Here is a tiny trained network, its code and every weight. The questions are about switching its units off for an input and a class, where a switched-off unit gives its printed mean instead of its output.

import numpy as np


def w(rows, s, z=0):
    codes = np.array(rows[::2]) - 128.0
    scale = np.full(codes.shape[1], s)
    scale[-1] = z or s
    return codes * scale


def norm(h):
    return h / np.sqrt((h * h).mean(-1, keepdims=True) + 1e-5)


def f(y):
    return y / 2 * (1 + np.tanh(0.7978845608 * (y + 0.044715 * y**3)))


def log_softmax(a):
    a = a - a.max(-1, keepdims=True)
    return a - np.log(np.exp(a).sum(-1, keepdims=True))


def net(x, mask):
    res = np.array(x, float).reshape(1, 3) / 4 @ E
    u = 0
    for l in range(3):
        y = f(norm(res) @ A[l][:, :-1].T + A[l][:, -1])
        res = res + np.where(mask[u : u + 13], y, B[l][:, -1]) @ B[l][:, :-1]
        u += 13
    return log_softmax(norm(res)[-1] @ U[:, :-1].T + U[:, -1])


A, B = {}, {}
E = w([
[168,175,85],'x0',
[255,115,173],'x1',
[139,226,184],'x2',
],0.0083)
A[0] = w([
[90,189,145,146],'0.n0',
[254,236,71,227],'0.n1',
[110,127,60,117],'0.n2',
[118,208,178,38],'0.n3',
[46,130,80,166],'0.n4',
[83,125,213,103],'0.n5',
[142,152,225,74],'0.n6',
[111,197,171,210],'0.n7',
[207,108,29,220],'0.n8',
[151,224,53,128],'0.n9',
[150,95,74,99],'0.n10',
[98,148,128,74],'0.n11',
[126,110,116,3],'0.n12',
],0.0095,0.0029)
B[0] = w([
[187,99,95,157],'0.n0',
[149,131,77,255],'0.n1',
[139,78,61,149],'0.n2',
[143,97,200,149],'0.n3',
[208,51,142,196],'0.n4',
[216,169,165,148],'0.n5',
[128,75,120,158],'0.n6',
[132,147,1,179],'0.n7',
[148,17,75,208],'0.n8',
[130,110,25,170],'0.n9',
[97,101,129,143],'0.n10',
[133,119,128,124],'0.n11',
[160,151,152,110],'0.n12',
],0.0062,0.0061)
A[1] = w([
[125,126,170,152],'1.n0',
[135,203,123,124],'1.n1',
[92,211,141,150],'1.n2',
[80,85,216,78],'1.n3',
[130,178,169,178],'1.n4',
[201,44,152,144],'1.n5',
[59,145,118,114],'1.n6',
[94,172,95,194],'1.n7',
[150,117,100,168],'1.n8',
[89,150,255,253],'1.n9',
[99,88,191,143],'1.n10',
[76,138,98,135],'1.n11',
[81,106,90,123],'1.n12',
],0.017,0.0033)
B[1] = w([
[113,177,81,134],'1.n0',
[143,2,140,151],'1.n1',
[202,106,124,140],'1.n2',
[109,136,71,166],'1.n3',
[101,54,67,142],'1.n4',
[170,208,139,254],'1.n5',
[144,186,159,140],'1.n6',
[152,102,187,150],'1.n7',
[71,175,181,178],'1.n8',
[146,115,69,174],'1.n9',
[168,106,49,163],'1.n10',
[136,159,175,150],'1.n11',
[149,138,191,176],'1.n12',
],0.0093,0.0094)
A[2] = w([
[106,138,121,142],'2.n0',
[67,116,80,154],'2.n1',
[165,69,103,165],'2.n2',
[115,137,254,68],'2.n3',
[85,102,133,97],'2.n4',
[150,154,85,238],'2.n5',
[216,146,85,97],'2.n6',
[94,126,111,81],'2.n7',
[171,159,135,122],'2.n8',
[100,107,147,89],'2.n9',
[186,96,162,251],'2.n10',
[63,132,174,149],'2.n11',
[66,109,133,137],'2.n12',
],0.012,0.0028)
B[2] = w([
[154,182,96,123],'2.n0',
[255,142,81,142],'2.n1',
[110,68,192,196],'2.n2',
[239,166,72,141],'2.n3',
[165,121,142,123],'2.n4',
[38,164,111,203],'2.n5',
[106,79,96,254],'2.n6',
[223,83,81,119],'2.n7',
[104,72,179,167],'2.n8',
[109,194,146,119],'2.n9',
[54,139,231,203],'2.n10',
[188,188,214,132],'2.n11',
[196,184,140,129],'2.n12',
],0.0058,0.0087)
U = w([
[129,92,6,178],'0',
[131,40,160,164],'1',
[187,184,178,184],'2',
[74,148,97,168],'3',
[63,175,150,1],'4',
[62,186,85,19],'5',
[71,195,111,10],'6',
],0.016,0.0081)

Each question gives the input, the list of numbers given to net, and the class t.
The units are the neurons (one row each of A and B). Each row of codes is followed by its name. A weight is (code - 128) times the scale printed after its matrix; where a second scale follows, it is the last column's (A, B and U).
mask holds one flag per neuron, layer by layer. A switched-off neuron (its flag False) gives its mean, the last column of its row in B, instead of its output. The means were averaged over made-up inputs and are rounded, as every weight is.
A unit's drop is (log p(t) with every unit on - log p(t) with that unit switched off) / (log p(t) with every unit on - log p(t) with every unit switched off).
The circuit of an input: a set's keep is (log p(t) with only the set's units on - log p(t) with every unit switched off) / (log p(t) with every unit on - log p(t) with every unit switched off). Starting from the 12 units with the biggest drops (on a tie, the unit counted first), units are removed one at a time, each time the one whose removal leaves the highest keep (on an exact tie, the one counted first), for as long as the keep stays at least 0.8.
circuit, biggest first: the units of the circuit, biggest drop first
top k neurons: the k neurons with the biggest drops, biggest first
top k neurons in layer l: the k neurons of layer l with the biggest drops, biggest first
input [-2,7,-6], class 2: circuit, biggest first	1.n5
input [-6,-7,-4], class 2: top 2 neurons	1.n12, 1.n6
input [0,7,7], class 1: top 2 neurons	1.n1, 0.n4
input [7,2,8], class 1: top 3 neurons	1.n1, 1.n5, 1.n7
input [2,7,7], class 1: top 2 neurons	1.n1, 0.n4
input [2,-7,8], class 1: top 3 neurons	1.n1, 1.n2, 1.n5
input [8,6,6], class 0: top 3 neurons	0.n1, 1.n12, 0.n9
input [-4,-1,3], class 0: top 4 neurons	0.n9, 0.n1, 0.n8, 0.n2
input [-6,-8,-6], class 2: top 2 neurons in layer 1	1.n12, 1.n6
input [-4,2,5], class 1: top 3 neurons in layer 1	1.n1, 1.n3, 1.n10
input [5,-2,-8], class 1: top 2 neurons in layer 0	0.n7, 0.n1
input [-8,8,3], class 0: top 2 neurons	1.n9, 0.n4
input [2,2,3], class 3: top 2 neurons in layer 2	2.n5, 2.n1
input [-2,-4,-4], class 1: circuit, biggest first	1.n12
input [4,-5,-4], class 2: top 2 neurons in layer 2	2.n6, 2.n12
input [3,-5,1], class 2: top 2 neurons	1.n10, 0.n1
input [4,4,1], class 0: top 2 neurons	0.n1, 1.n12
input [7,3,7], class 0: top 4 neurons	0.n1, 0.n9, 0.n7, 1.n12
input [-6,5,-2], class 0: top 2 neurons in layer 0	0.n1, 0.n7
input [-8,2,7], class 0: top neuron in layer 1	1.n9
input [-4,4,2], class 0: top 2 neurons in layer 1	1.n9, 1.n4
